Below is a small trained network, with its code and all its weights. Each question gives an input and a target symbol and asks what happens when units are switched off, that is, made to give their printed mean instead of their output.

import numpy as np


def w(rows, s, z=0):
    codes = np.array(rows[::2]) - 128.0
    scale = np.full(codes.shape[1], s)
    scale[-1] = z or s
    return codes * scale


def norm(h):
    return h / np.sqrt((h * h).mean(-1, keepdims=True) + 1e-5)


def softmax(a):
    e = np.exp(a - a.max(-1, keepdims=True))
    return e / e.sum(-1, keepdims=True)


def log_softmax(a):
    a = a - a.max(-1, keepdims=True)
    return a - np.log(np.exp(a).sum(-1, keepdims=True))


def net(x, mask):
    ids = ['βγεηθλμπστφψ'.index(c) for c in x.split()]
    T = len(ids)
    res = E[ids] + P[:T]
    u = 0
    for l in range(2):
        r = norm(res)
        for j in range(3):
            rows = slice(3 * j, 3 * j + 3)
            q, k, v = (r @ M[l][rows].T for M in (Q, K, V))
            z = softmax(np.where(np.tri(T) > 0, q @ k.T / 3**0.5, -1e9)) @ v
            o = O[l][rows]
            res = res + np.where(mask[u + j], z, o[:, -1]) @ o[:, :-1]
        u += 3
    return log_softmax(norm(res)[-1] @ U[:, :-1].T + U[:, -1])


Q, K, V, O = {}, {}, {}, {}
E = w([
[152,108,111,134,121,103],'β',
[128,104,106,125,101,117],'γ',
[87,150,121,133,137,111],'ε',
[113,77,94,98,150,114],'η',
[86,149,118,132,138,110],'θ',
[99,142,122,133,145,114],'λ',
[94,2,186,37,199,126],'μ',
[113,109,102,127,95,132],'π',
[94,120,95,123,101,145],'σ',
[139,171,153,96,110,117],'τ',
[125,147,148,148,177,166],'φ',
[61,86,156,181,131,127],'ψ',
],0.0062)
P = w([
[3,51,224,15,178,130],'0',
[44,86,174,67,159,93],'1',
[70,99,142,96,138,86],'2',
[91,108,106,119,144,86],'3',
[105,116,88,136,134,91],'4',
[125,121,68,153,126,103],'5',
[132,129,59,167,125,109],'6',
[153,136,56,190,121,119],'7',
[159,139,45,191,111,127],'8',
[164,138,44,203,114,127],'9',
],0.0017)
Q[0] = w([
[83,139,117,116,147,125],'L0H0',
[171,120,143,148,119,139],'L0H0',
[100,135,130,134,160,152],'L0H0',
[130,110,28,139,74,85],'L0H1',
[49,83,84,143,156,88],'L0H1',
[34,195,88,206,159,83],'L0H1',
[53,254,62,181,113,91],'L0H2',
[137,79,80,191,116,123],'L0H2',
[140,40,141,104,43,226],'L0H2',
],0.0081)
K[0] = w([
[86,128,149,99,137,163],'L0H0',
[182,111,112,148,116,62],'L0H0',
[119,120,152,94,129,119],'L0H0',
[154,113,57,166,47,109],'L0H1',
[117,91,58,186,147,152],'L0H1',
[131,154,130,254,126,164],'L0H1',
[150,191,84,156,83,189],'L0H2',
[128,84,59,145,133,126],'L0H2',
[53,60,145,87,122,112],'L0H2',
],0.0088)
V[0] = w([
[88,200,125,97,156,125],'L0H0',
[117,104,130,157,138,169],'L0H0',
[184,142,77,225,103,107],'L0H0',
[153,197,178,6,135,93],'L0H1',
[106,17,197,172,173,160],'L0H1',
[51,78,55,147,130,66],'L0H1',
[144,136,132,103,72,76],'L0H2',
[114,150,120,32,73,202],'L0H2',
[62,45,76,151,83,151],'L0H2',
],0.0026)
O[0] = w([
[160,127,191,77,121,140,143],'L0H0',
[111,123,154,162,154,141,129],'L0H0',
[37,75,90,108,175,94,54],'L0H0',
[100,144,5,197,180,161,70],'L0H1',
[254,142,103,122,35,139,166],'L0H1',
[140,170,230,157,126,167,254],'L0H1',
[75,131,173,163,146,126,134],'L0H2',
[159,86,154,188,126,49,114],'L0H2',
[149,229,82,118,195,93,196],'L0H2',
],0.0027,0.003)
Q[1] = w([
[164,9,126,43,125,160],'L1H0',
[159,122,230,183,96,190],'L1H0',
[213,133,104,119,56,13],'L1H0',
[163,68,84,139,232,110],'L1H1',
[161,101,63,154,59,89],'L1H1',
[195,11,158,55,206,152],'L1H1',
[166,99,119,162,34,93],'L1H2',
[199,103,121,177,206,64],'L1H2',
[42,136,138,60,103,254],'L1H2',
],0.0077)
K[1] = w([
[160,81,152,78,195,115],'L1H0',
[175,104,254,169,68,156],'L1H0',
[157,84,25,207,103,17],'L1H0',
[204,115,120,86,219,53],'L1H1',
[161,98,103,124,71,87],'L1H1',
[159,56,166,40,193,128],'L1H1',
[200,140,150,114,20,128],'L1H2',
[253,117,142,190,191,90],'L1H2',
[3,158,105,119,114,158],'L1H2',
],0.0079)
V[1] = w([
[128,24,61,107,114,209],'L1H0',
[220,59,198,110,123,111],'L1H0',
[131,220,104,251,79,128],'L1H0',
[31,113,129,101,73,186],'L1H1',
[127,128,98,111,96,141],'L1H1',
[178,124,103,146,191,73],'L1H1',
[121,112,164,144,207,78],'L1H2',
[110,187,102,183,88,124],'L1H2',
[129,150,5,214,183,87],'L1H2',
],0.0025)
O[1] = w([
[79,200,166,158,183,20,6],'L1H0',
[143,255,194,53,43,167,176],'L1H0',
[63,33,91,48,146,153,144],'L1H0',
[242,211,179,106,35,91,162],'L1H1',
[125,133,133,123,123,90,120],'L1H1',
[59,90,125,172,198,132,76],'L1H1',
[163,160,72,173,59,114,140],'L1H2',
[202,123,168,108,158,136,134],'L1H2',
[151,220,242,60,53,163,1],'L1H2',
],0.0023,0.0022)
U = w([
[128,132,136,122,136,129,4],'β',
[93,186,130,123,150,115,94],'γ',
[74,152,156,84,142,156,57],'ε',
[127,53,69,153,155,109,84],'η',
[83,74,222,246,82,120,160],'θ',
[45,166,145,83,142,151,70],'λ',
[88,130,78,164,144,145,117],'μ',
[175,166,123,171,216,255,210],'π',
[216,191,155,43,28,130,170],'σ',
[149,40,218,43,217,98,123],'τ',
[166,186,118,178,199,8,219],'φ',
[150,21,20,92,101,134,109],'ψ',
],0.0071,0.0028)

Each question gives the input, a string of symbols that net reads in full, and the target symbol t.
The units are the heads (3 rows each of Q, K, V and O). Each row of codes is followed by its name. A weight is (code - 128) times the scale printed after its matrix; where a second scale follows, it is the last column's (O and U).
mask holds one flag per head, layer by layer. A switched-off head (its flag False) gives its mean, the last column of its rows in O, instead of its output. The means were averaged over made-up inputs and are rounded, as every weight is.
A unit's drop is (log p(t) with every unit on - log p(t) with that unit switched off) / (log p(t) with every unit on - log p(t) with every unit switched off).
The circuit of an input: a set's keep is (log p(t) with only the set's units on - log p(t) with every unit switched off) / (log p(t) with every unit on - log p(t) with every unit switched off). Starting from all 6 units, units are removed one at a time, each time the one whose removal leaves the highest keep (on an exact tie, the one counted first), for as long as the keep stays at least 0.8.
units of the circuit, in order: the units of the circuit, biggest drop first
unit that matters most: the unit with the biggest drop
which heads matter: for each layer, one digit per head in row order, 1 if its drop is at least 0.15 and else 0, layers parted by /
drop of u: that unit's drop, to one decimal
input λ β β β φ β π, target σ: which heads matter	010 / 011
input η ψ τ ε, target σ: units of the circuit, in order	L0H1
input γ θ ε λ, target π: which heads matter	110 / 101
input ε τ φ γ η φ φ λ σ, target σ: units of the circuit, in order	L1H1; L0H1
input ψ π τ φ φ ε, target ψ: which heads matter	000 / 100
input ε β φ β σ τ λ, target θ: which heads matter	011 / 100
input φ θ γ τ θ, target θ: which heads matter	001 / 000
input μ σ ε, target φ: which heads matter	000 / 110
input μ φ λ, target ψ: units of the circuit, in order	L0H1; L1H0
input θ λ μ π β γ λ λ, target π: which heads matter	011 / 100
input π μ β β β σ β τ μ ε, target θ: which heads matter	011 / 100
input η λ τ φ λ ε, target ψ: which heads matter	001 / 100
input σ π φ λ, target ψ: units of the circuit, in order	L1H0; L0H1
input φ θ θ, target ψ: unit that matters most	L1H0
input γ ε ψ η ε, target σ: which heads matter	010 / 000
input β β θ λ β τ μ λ, target θ: which heads matter	011 / 000
input ψ τ η τ τ π φ θ, target ψ: units of the circuit, in order	L1H0; L0H2
input η η μ ε π μ β, target σ: drop of L1H2	2.6
input σ θ θ β σ τ φ τ, target ψ: drop of L1H0	0.9
input β η τ γ ε, target θ: unit that matters most	L0H2
input ψ τ β β, target ψ: drop of L1H0	0.5
input φ τ λ φ η θ ψ β τ, target ψ: drop of L1H0	0.6
